[-148   43 -234 -201 -303 -107 -200  -25  246 -225 -148  -37 -100  -79
   51    7  123  128   13  -29   12 -212   77    5 -309 -243  -78 -100
  -67   20   87   39  -83   35 -200   -2] : 1
[ -94   57  372  282   17   66  150   25  252  189    6   58  100  124
  -61 -179 -114 -122   99  127   25  -97  192 -108 -455   -3 -213  199
   41 -111  -47  153  -27   28  313   -8] : 5
[ -82 -312 -106 -212  187 -139  195  -86 -161  334   80  283 -202  -42
  -53 -140 -176  -92  216 -272   -1  113 -131 -374  346  143  115  -52
    7 -360  -45  127   92   27  340   17] : 4
[-262   -2  -17 -149 -172 -105 -189  212  218   76 -217 -329 -250  -33
  226  309  289  364  510   28  314   56  302 -135 -618 -258  222 -263
 -174   79   43  -20 -124  389 -350  -83] : 0
[ -50  -12   87 -114  -28 -164  151   12  -10   21   14  109 -116  -97
   54   57   71  -28   26   81   81   56  136 -145 -207  -41 -151    0
   44  118  -81  -22  -50   95   49   56] : 6
[-207  223  -73 -176 -331   28  -82 -143 -181  -32 -334    2 -168 -170
  242 -589  388 -221   19 -254   15  -54 -460   41   -9 -480  -98 -155
  114  -88 -227  375  132   50  185 -129] : 4
[  72 -119  421   84  -68   35  -57  -94  305  -78   61   68  216   52
  -56 -433 -210  -66 -223  160  -29 -278   96  164 -138  -68 -273   83
  -72  -20  126   19  -86 -240  237    8] : 3
[  -6 -108  168 -230  -64   23 -163 -250 -172   85 -201  162  -38   -9
  252 -615  263 -192  -75 -243 -248 -102 -431  103  444 -127   10 -202
  -57  -62  -59  197   58  -24  134  -40] : 7
[   9  -55  242   59  178  -97  415  -85 -274  235  176  230   11   -4
  -15 -130 -294 -309  -67   60   57  229 -265 -321   48  -31 -189   96
  149  -22 -300  162   62   66  557  111] : 8
[ -71  -75  -97 -133 -137   66  -84  -64    3  -67  -95  -50    9  -70
   52 -288   35   79   91 -159  181 -192  -25   56   75 -194   60 -124
   -8  -94   26  101    3 -140   81  -91] : 6
[-168  216  205  115  -92  -99  111  106  164  170 -127  -55 -120   27
   95  113  221  -28  214  141   18  135  121 -183 -634 -121 -114   35
   28   75 -155  130  -19  295  -10   10] : 5
[ -64 -105  -53 -316 -192 -238  -27    4  118 -213   16   51  -75 -180
   32 -164  -14   91  -33   29  189  -43   96  -80 -243 -212 -182 -118
   43   22  -12   -3  -95 -112   67    0] : 3
[ 107  -64  127   74   -9  143 -143 -123  232 -125   23  115  185  154
  -75 -235 -132 -120 -445  126 -286 -448  109  246  183  159 -123  192
 -100  -48  214 -100  -95 -171   78   61] : 0
[-166   31   17  109   43    1  130  169   52  108   22 -106   26  -20
  -54  104  -25  128  260  -15  315   76   74 -163 -274  -99   51   58
   -4  -73  -33   69   25   55   91 -178] : 8
[ -58   46  274  105  138 -120  203   -1   22  190   60  170  -48  -48
  -21  -84  -16 -139   19   -1    1  139  -43 -114 -100   -2 -196   98
   44   49  -97   48   52   55  190  -83] : 1
[   6   49 -145 -201 -285  -21  -87 -173  -62 -307  -64   95  -13 -120
  101 -374   14 -159 -332   -3  -14 -292 -173  131  111 -259 -205  -39
   97   30  -89   86  -34 -150  170   27] : 0
[ -23   18 -430 -135 -161   33  -26  -24  -55  -93   -4  100   57   15
 -148  -38  -11  -23 -199 -162 -193 -278 -179   38  162   -3   -1   68
   45 -199   80   45   41 -169  -58  -27] : 3
[-206  228 -437  196    1   85  268  341  -18  205   63 -185    7  144
 -182  529  -75  148  237  -43  188  102   93 -251 -358   71  166  150
   76 -250  -40   83   46  186 -130 -121] : 3
[  -7  -17   -5  -93  141  -53  212  -87 -382  161   31   97 -135  -93
  169 -239   14 -169   50 -155  179  162 -340  -63  313  -54  101  -69
   62  -41 -261  111  116   36  226  -64] : 4
[ 207 -395   -4 -314  103  -40 -260 -214    8 -346  128  208   76  -98
   88 -381  -87  116 -388  -34  -53 -421  -18  350  700   82  108  -30
 -198  100  242 -291  -72 -428  -64  -43] : 0
[-214  109  256  107   70 -171  188  101  -28  117   15   51  -68 -214
   50 -162  119   36  246 -154  397  267 -223  -60 -163 -306  -95   96
   64    8 -142  215  167  -71  194 -353] : 1
[  22 -138  404  162   65  278 -123 -130  194   92  -22  -63  213  190
   72 -521 -225  -77  -47  -29   49 -322   -2  157  142  -12   53  -52
 -158 -116   83  125  -23 -136  252   -7] : 2
[ -93  364  -47  -39 -120    3  -55   54  -77   -1 -199  -37 -140   45
  182  140  459 -111 -169   48 -218  -34 -127  101 -176  -26   -1   13
  -23  194  -97    8  -20  317 -274    3] : 0
[  41 -185   81 -266   88 -172   49  -76 -140  279  -45    7 -209   79
  275  -15   47 -103  145   83  -77  171  -40 -289   14   73  172 -379
 -105   67 -170   20 -129  372    2  266] : 3
[ -94  252  329  398   95  177  117  226  202  214  -44 -252   85  211
  103  359  143   83  177  257   91   23  323   61 -566   21   22  173
 -124  206  -31  -62  -72  354 -239  -42] : 6
[ -19 -138   34  170  -12  164   89   44  220  -75  188   -8  235   94
 -162  -98 -367   74  -52   42  192 -264  237   52 -127  -16  -75  234
   31 -156  103  -10  -20 -249  256  -39] : 7
[-181  187   58   69  -96  -42  260   59 -154  302  -54  -24 -133   42
   84   72   90 -195  315  -45  106  281 -159 -320 -394 -190  -66  -52
  178  -83 -313  321   77  344  249   12] : 7
[  14  -84  287  292  253  180  283   50   -1  302  153   80  137  202
  -81  -81 -239  -83   31   -7   57  -27    5  -72   89  185   23  176
   33 -148    0  104   76  -16  288  -40] : 6
[-142  316 -158   19 -126   46   73  104 -174  -12 -145 -227  -96  -24
  152  122  251  -25   74    2  217   85 -176   -5 -286 -217   76  -55
   65  117 -256  104   28  205  -96 -120] : 8
[-187  359 -145 -127 -465   25  -85 -108  -83 -163 -327 -102 -172 -100
  294 -386  292 -203  -90 -157   -6  -43 -450   97 -337 -535 -203 -221
  156   74 -310  367   51  169   57  -43] : 1
[-129  236  108   -8 -184  -50  159   20 -177  -57  -84 -173  -74 -167
  219 -135  117 -121   58   61  388  196 -187  -63 -430 -435 -156  -78
  201  151 -377  187   11  125  264  -74] : 8
[ -59 -318 -332 -327 -148   44 -248 -112  145  -99 -124    8  -15   37
  -49 -212  -63  142   69 -112 -106 -423  166 -124   68  -13  175 -218
 -183 -180  196  -50 -154  -13  -44   91] : 8
[-133  -69  219  110  -30  -56   31   11  268   19   27  146   56  -92
 -121 -254  -82   27   75  -36   76 -132   81  -32 -252 -172 -213  164
  -22  -78   88   87   26 -122  163 -166] : 1
[ -30 -160  129  199  -29  129   94  -10  315   87  127   18  222  162
 -208 -103 -450  -39   32  161   61 -271  327 -152 -348  -20 -189  102
   32 -184   58   26 -102  -38  397  134] : 8
[-106  -63  249  255  338 -107  305  204  130  406  187  227   38   88
 -284  276 -116   15  165  -66  -85  136  152 -270  -96  362  -36  347
  -49 -219  124    3  119   53   89 -134] : 2
[ 101  -56 -128   37  205   -5  241   23 -162   15  224  149  105   17
  -94  172 -131   13 -198   14   12  -91   33   34  312  213   40  199
    9   60   30 -180   36 -130  -16    3] : 6
[-273  114 -160   97 -159  -35    2  311  402    4  -38 -138  -74   38
 -181  492   66  294  235   91   86 -103  516 -167 -739  -44  -58  186
  -43  -80  176  -85  -87  191 -241  -77] : 0
[  51 -549 -323 -377   91  -65    7 -133  -12 -117  268  245   16  -15
 -183 -137 -505  201  -35 -189  162 -282  108 -115  549  103  153  -35
  -17 -303  175 -140  -28 -420  254   49] : 7
[-104 -228  626  122  239 -270  215  206  354  228   91  159  -35  -79
  -90   75   56  224  311  235  156  137  575 -283 -402  130 -155  140
 -201  153  190 -140  -87  138   42  -87] : 6
[  13   51   30 -177  -52 -109   -2 -189 -181  -54  -83  211    2 -102
   82 -410  129 -213 -188 -115  -90  -87 -312   30  255  -89 -104   -2
   70   -6 -111  154   44 -146  226  -40] : 5
[  48  -52   48   49    7   78   90 -113  -49 -165  151   87  182  -84
  -32 -410 -269 -103 -218   -6  232 -220  -54  182  188 -155 -121  159
   60  -46  -24    5   41 -342  366  -63] : 4
[ -16  -82 -296 -272 -215   67 -271 -126   -3 -287 -117  -88  -27  -34
  138 -257   86  117 -136  -89   78 -403  -60  223  225 -197  157 -173
  -74  -22   78  -39  -65 -157 -115  -32] : 0
[ -95  147 -691 -199 -300  215 -193    6 -126  -59 -250 -312  -33  149
  103  -39  160   54   23 -206  -40 -312 -189   37   71 -127  353 -294
  -33 -191  -39  146  -40  118 -267   15] : 3
[  65 -178  218 -149  467 -365  132   70 -188  242   84  344 -193 -122
   88  216  298   48  -19   -4 -240  358  -98  -97  414  433  143   68
 -252  179   41 -280   50  121 -245 -114] : 8
[ -97  141 -345  -15  -70  -39   22   33  -12  -83  -22   77   19  -32
 -104  156   61  -14 -148  -83 -146 -188  -29   15   -3  -17  -61  203
   -1  -29   59  -48   24  -57 -172  -83] : 1
[ -61   93 -622   -2 -134  142   89   32  -56 -169  126  -41  132   68
 -194  142 -307    7 -154 -168  116 -304   20  -11  123   20   63  135
  149 -293  -12   52   41 -224  108    1] : 2
[ -62  -19  486  175  188  -92  245    5  -11  379   68  134  -26   59
   78  -37  -48 -211  141    6  -13  210  -77 -222  -98   59 -141   73
   11  -35 -140  173   86  152  279   -5] : 2
[-198  -35 -217  -37 -247   78  -30   43  166    4  -58  -50  -17   54
 -123  -99 -173   23  132  -82   22 -266  184 -178 -340 -218  -56   -9
   67 -258   28  150  -46   29  201   32] : 0
[-272   47  -74   78   72  -68   69  365  237  343  -43 -169 -249  125
  -54  799  160  311  511   68   24  164  480 -344 -711  148  195   67
 -146  -38  109 -144  -79  494 -412  -19] : 0
[-222 -268   17   47  240  -85  248  201  -27  501  109   36 -223  -12
 -101  181 -119  183  606 -264  240  265   63 -433  -49   88  250  -14
  -20 -377   26  101  141   98  163 -231] : 0
[  92 -137  244 -138   30  -72  -45 -237  -69 -106    9  309   55 -126
   56 -512   37 -200 -335  -44 -157 -113 -279  140  394  -52 -196    9
  -11   60  -15   27   24 -228  285  -50] : 8
[-145 -187 -454 -361  -65 -102 -189   35   52  107 -126  -31 -175   53
   -1  329  106  246  276 -206 -158 -166  217 -248   13  121  306 -246
 -198 -156  171 -110  -95  219 -367  124] : 2
[-146  267 -112  -84  -18 -199  168   91 -290   78  -94 -118 -285 -172
  271  185  324  -26  200  -97  233  376 -279 -111 -173 -218   70 -127
   81  178 -328  107   89  259 -156 -175] : 1
[-263  212 -273  -12 -157  -37   83  201   -1  125 -159 -286 -249   -4
  137  323  169  152  455  -88  278  173   18 -230 -581 -253  166 -182
    8   20 -185  147   17  387 -215 -105] : 1
[  -7   71  408   70  175 -172  195   10  -60  224   63  147  -53    4
   84   99   50 -154  -68   99  -74  207  -51  -89  -94  108 -128  105
    0  113 -135   -2   30  152   89   78] : 2
[ 159 -137  265 -202   83 -176   73 -156  -85  -50   83  185  -50  -18
  180 -112  -42 -166 -198  161  -70   61   -4   17  121   98 -139  -45
  -36  217 -106 -117  -85   17  152  157] : 7
[-111   14  360  185 -145 -109  -50  144  665 -192   72  -90  144  -67
 -147  200 -130  235   59  345  245 -211  642   42 -899 -189 -379  253
 -102  205  243 -190 -186  -27  -73  -55] : 1
[ 139 -204   59  -60  -69   83   76 -377 -102 -128  114  307  160  -55
  -39 -841 -411 -431 -379  -85   -1 -338 -285   62  509 -107 -253   45
  176 -246 -131  265   57 -408  763  128] : 4
[-111  164 -192  285  150   95  156  290  164  276   82   12  104  215
 -305  507   21   83   26   12 -295  -65  196 -105 -234  334   74  366
 -107 -180  192 -116   34  126 -313 -101] : 3
[-277   94  134  -31   90 -283   -5  477  295  283  -70 -147 -164 -100
   24  647  386  432  555   -5  203  338  321 -178 -729   28   73   87
 -286  105  238 -209   -3  322 -570 -382] : 3
[ -34  -39   83   13   29  -90  113   56   49  157   39   28    5   43
  -18  -23   20  -32   69   49  -61   11   28 -141 -152    2  -54    4
  -30  -36    4   23   -4   67   -6  -22] : 3
[  46  -34 -153  -28    4  120  195 -137 -265   25  125   55   95   75
    3 -300 -352 -219 -160 -160  176 -109 -267  -55  322   -6   50  -74
  196 -233 -182  216   72 -156  489   89] : 2
[  78 -205   70  119  141  165   18  -96  204  -53  205   82  234  134
 -145 -259 -485   10 -195  -31   66 -368   79  152  219  105  -12  165
  -90 -148  161  -68  -23 -338  246  -38] : 1
[   6  -92  -86   32  -59   79  273 -108  -79   43  135  163  139   78
 -144 -247 -407 -220 -188  -51   -2 -199    4 -158   71   -9 -224  126
  227 -254  -85  169    1 -155  538  138] : 6
[-195  123   52 -253 -400 -110 -135  -43   72 -105 -271 -110 -155 -137
  245 -262  309  -41  140  -40  192   44  -98  -86 -431 -427 -124 -236
   75   42 -147  289  -50  179  118    2] : 7
[ -39 -275   34 -312  -27 -140 -198    2   86  -79  -57  -41  -58 -127
  140 -275   76  265  136  -83  240  -79   -6   29  129 -138  175 -248
 -186  -30  134  -33  -64 -126 -114 -139] : 3
[ -23  -89   57  -11   42   29   -8   16   46  -60   10   18   60   -6
    1 -190  -62   93  -20  -41  155 -111  -52   86   66  -38   29  -12
  -65  -11    8    1   14 -124  101 -121] : 8
[ -34   79 -415 -178 -200    9  -38   32   19 -223  -25 -225  -80   46
   78  276  -39  117  -23   52  147 -192  161  -28 -214  -31  142 -123
  -17   19  -48  -76  -98   78 -230  125] : 2
[-105   31   48   76  -46  -29   20  166  222  -52   46 -106   95  -32
  -60  -22   12  195   70   57  248  -89  158   41 -265 -122  -34   77
  -55  -18   85  -14  -16 -113  -77 -183] : 3
[ -99  209  199   85 -205   -8  -17  -20  116  -82  -97  -73   37  -50
  129 -207  158 -166  -63   95   57 -119   30   66 -390 -253 -219   45
   41   94 -110  133  -10   23   65  -30] : 2
[  53   -5   17  122   24   82   21   70  238   20  115   33  196  204
 -122  125 -156    9 -212  170 -165 -257  217   57 -152  210  -90  160
  -72  -43  184 -127 -106   -7  -75   86] : 3
[-193  275 -130  151  -95  -82  104  189  116   43  -57   38   60  -41
 -186  263  199   90  102  -23  -13  -57  127  -69 -442  -19 -143  322
   94 -101   25   46   39   49 -106 -190] : 5
